Below is a small trained network, with its code and all its weights. Each question gives an input and a target symbol and asks what happens when units are switched off, that is, made to give their printed mean instead of their output.

import numpy as np


def w(rows, s, z=0):
    codes = np.array(rows[::2]) - 128.0
    scale = np.full(codes.shape[1], s)
    scale[-1] = z or s
    return codes * scale


def norm(h):
    return h / np.sqrt((h * h).mean(-1, keepdims=True) + 1e-5)


def f(y):
    return np.maximum(y, 0)


def softmax(a):
    e = np.exp(a - a.max(-1, keepdims=True))
    return e / e.sum(-1, keepdims=True)


def log_softmax(a):
    a = a - a.max(-1, keepdims=True)
    return a - np.log(np.exp(a).sum(-1, keepdims=True))


def net(x, mask):
    ids = ['ΓΘΛΦδηπτψω'.index(c) for c in x.split()]
    T = len(ids)
    res = E[ids] + P[:T]
    r = norm(res)
    for j in range(3):
        rows = slice(3 * j, 3 * j + 3)
        q, k, v = (r @ M[0][rows].T for M in (Q, K, V))
        z = softmax(np.where(np.tri(T) > 0, q @ k.T / 3**0.5, -1e9)) @ v
        o = O[0][rows]
        res = res + np.where(mask[j], z, o[:, -1]) @ o[:, :-1]
    y = f(norm(res) @ A[0][:, :-1].T + A[0][:, -1])
    res = res + np.where(mask[3:11], y, B[0][:, -1]) @ B[0][:, :-1]
    return log_softmax(norm(res)[-1] @ U[:, :-1].T + U[:, -1])


Q, K, V, O, A, B = {}, {}, {}, {}, {}, {}
E = w([
[126,172,111],'Γ',
[134,148,214],'Θ',
[150,103,205],'Λ',
[94,139,134],'Φ',
[146,124,146],'δ',
[166,119,73],'η',
[162,158,147],'π',
[148,121,149],'τ',
[151,114,173],'ψ',
[5,96,107],'ω',
],0.017)
P = w([
[128,2,193],'0',
[95,56,188],'1',
[96,85,185],'2',
[83,104,174],'3',
[78,131,171],'4',
[75,143,145],'5',
[82,122,153],'6',
],0.0037)
Q[0] = w([
[37,96,133],'head 0',
[10,174,121],'head 0',
[208,154,194],'head 0',
[167,25,197],'head 1',
[106,136,54],'head 1',
[81,119,121],'head 1',
[90,112,97],'head 2',
[106,207,170],'head 2',
[133,62,40],'head 2',
],0.013)
K[0] = w([
[157,8,160],'head 0',
[95,82,186],'head 0',
[185,175,133],'head 0',
[65,210,69],'head 1',
[100,37,186],'head 1',
[78,89,160],'head 1',
[60,64,116],'head 2',
[84,253,102],'head 2',
[147,55,100],'head 2',
],0.014)
V[0] = w([
[167,91,211],'head 0',
[155,2,75],'head 0',
[116,211,117],'head 0',
[58,120,71],'head 1',
[252,78,98],'head 1',
[126,114,211],'head 1',
[24,21,146],'head 2',
[70,42,106],'head 2',
[166,150,225],'head 2',
],0.007)
O[0] = w([
[107,99,66,227],'head 0',
[74,202,97,156],'head 0',
[179,162,200,83],'head 0',
[47,188,106,59],'head 1',
[147,77,218,186],'head 1',
[227,114,102,187],'head 1',
[1,198,31,120],'head 2',
[89,221,99,89],'head 2',
[61,72,147,255],'head 2',
],0.0068,0.0041)
A[0] = w([
[237,225,7,40],'neuron 0',
[215,86,233,205],'neuron 1',
[110,125,9,147],'neuron 2',
[74,144,67,104],'neuron 3',
[254,180,73,255],'neuron 4',
[211,170,244,114],'neuron 5',
[33,85,79,124],'neuron 6',
[175,105,12,187],'neuron 7',
],0.008,0.0028)
B[0] = w([
[100,77,197,164],'neuron 0',
[87,211,80,254],'neuron 1',
[69,163,207,172],'neuron 2',
[92,19,67,150],'neuron 3',
[32,137,201,189],'neuron 4',
[209,255,105,187],'neuron 5',
[208,205,105,176],'neuron 6',
[159,225,148,186],'neuron 7',
],0.0081,0.0079)
U = w([
[50,121,250,171],'Γ',
[140,186,135,36],'Θ',
[154,160,103,51],'Λ',
[183,64,49,254],'Φ',
[63,191,58,31],'δ',
[69,144,91,171],'η',
[168,140,86,27],'π',
[231,44,216,134],'τ',
[172,143,153,95],'ψ',
[107,30,163,250],'ω',
],0.016,0.0051)

Each question gives the input, a string of symbols that net reads in full, and the target symbol t.
The units are the heads (3 rows each of Q, K, V and O) and the neurons (one row each of A and B). Each row of codes is followed by its name. A weight is (code - 128) times the scale printed after its matrix; where a second scale follows, it is the last column's (O, A, B and U).
mask holds one flag per unit, heads first, then neurons. A switched-off unit (its flag False) gives its mean, the last column of its rows in O or B, instead of its output. The means were averaged over made-up inputs and are rounded, as every weight is.
A unit's drop is (log p(t) with every unit on - log p(t) with that unit switched off) / (log p(t) with every unit on - log p(t) with every unit switched off).
The circuit of an input: a set's keep is (log p(t) with only the set's units on - log p(t) with every unit switched off) / (log p(t) with every unit on - log p(t) with every unit switched off). Starting from all 11 units, units are removed one at a time, each time the one whose removal leaves the highest keep (on an exact tie, the one counted first), for as long as the keep stays at least 0.8.
units of the circuit, in order: the units of the circuit, biggest drop first
unit that matters most: the unit with the biggest drop
top k neurons: the k neurons with the biggest drops, biggest first
which heads matter: for each layer, one digit per head in row order, 1 if its drop is at least 0.15 and else 0, layers parted by /
drop of u: that unit's drop, to one decimal
input τ Θ ψ Λ, target ω: top 3 neurons -> [neuron 5; neuron 7; neuron 6]
input η ψ π δ, target τ: units of the circuit, in order -> [head 2]
input Φ Λ ψ ψ, target δ: which heads matter -> 011
input ψ η π ψ Θ, target τ: units of the circuit, in order -> [head 2; neuron 4]
input ψ ψ ψ, target Φ: top 3 neurons -> [neuron 4; neuron 2; neuron 5]
input ψ Λ Θ Φ ψ ψ Λ, target δ: which heads matter -> 011
input ψ ψ η ψ π Λ, target τ: which heads matter -> 001
input τ Φ η η, target Γ: which heads matter -> 000
input ψ δ ψ, target Φ: which heads matter -> 101
input Φ Λ ω Φ ψ ψ Θ, target δ: units of the circuit, in order -> [head 1; head 2]
input ψ ψ ψ ψ Λ, target ω: top 4 neurons -> [neuron 5; neuron 7; neuron 2; neuron 4]
input ψ η ψ Λ ω ψ, target η: which heads matter -> 010
input ψ η ψ Φ Φ ψ, target δ: which heads matter -> 000
input δ Λ ψ ω Θ ψ ψ, target η: units of the circuit, in order -> [head 1]
input δ ψ τ π ψ τ, target τ: which heads matter -> 001
input η π ω δ, target η: which heads matter -> 011
input η π ψ τ Φ ψ Λ, target δ: drop of neuron 6 -> 0.2
input ψ ψ Φ Φ τ, target δ: drop of neuron 6 -> 0.1
input Λ ψ ω Φ δ, target δ: drop of head 2 -> 0.1
input ψ η ω τ, target η: drop of head 1 -> 0.1
input π τ δ, target τ: unit that matters most -> head 1
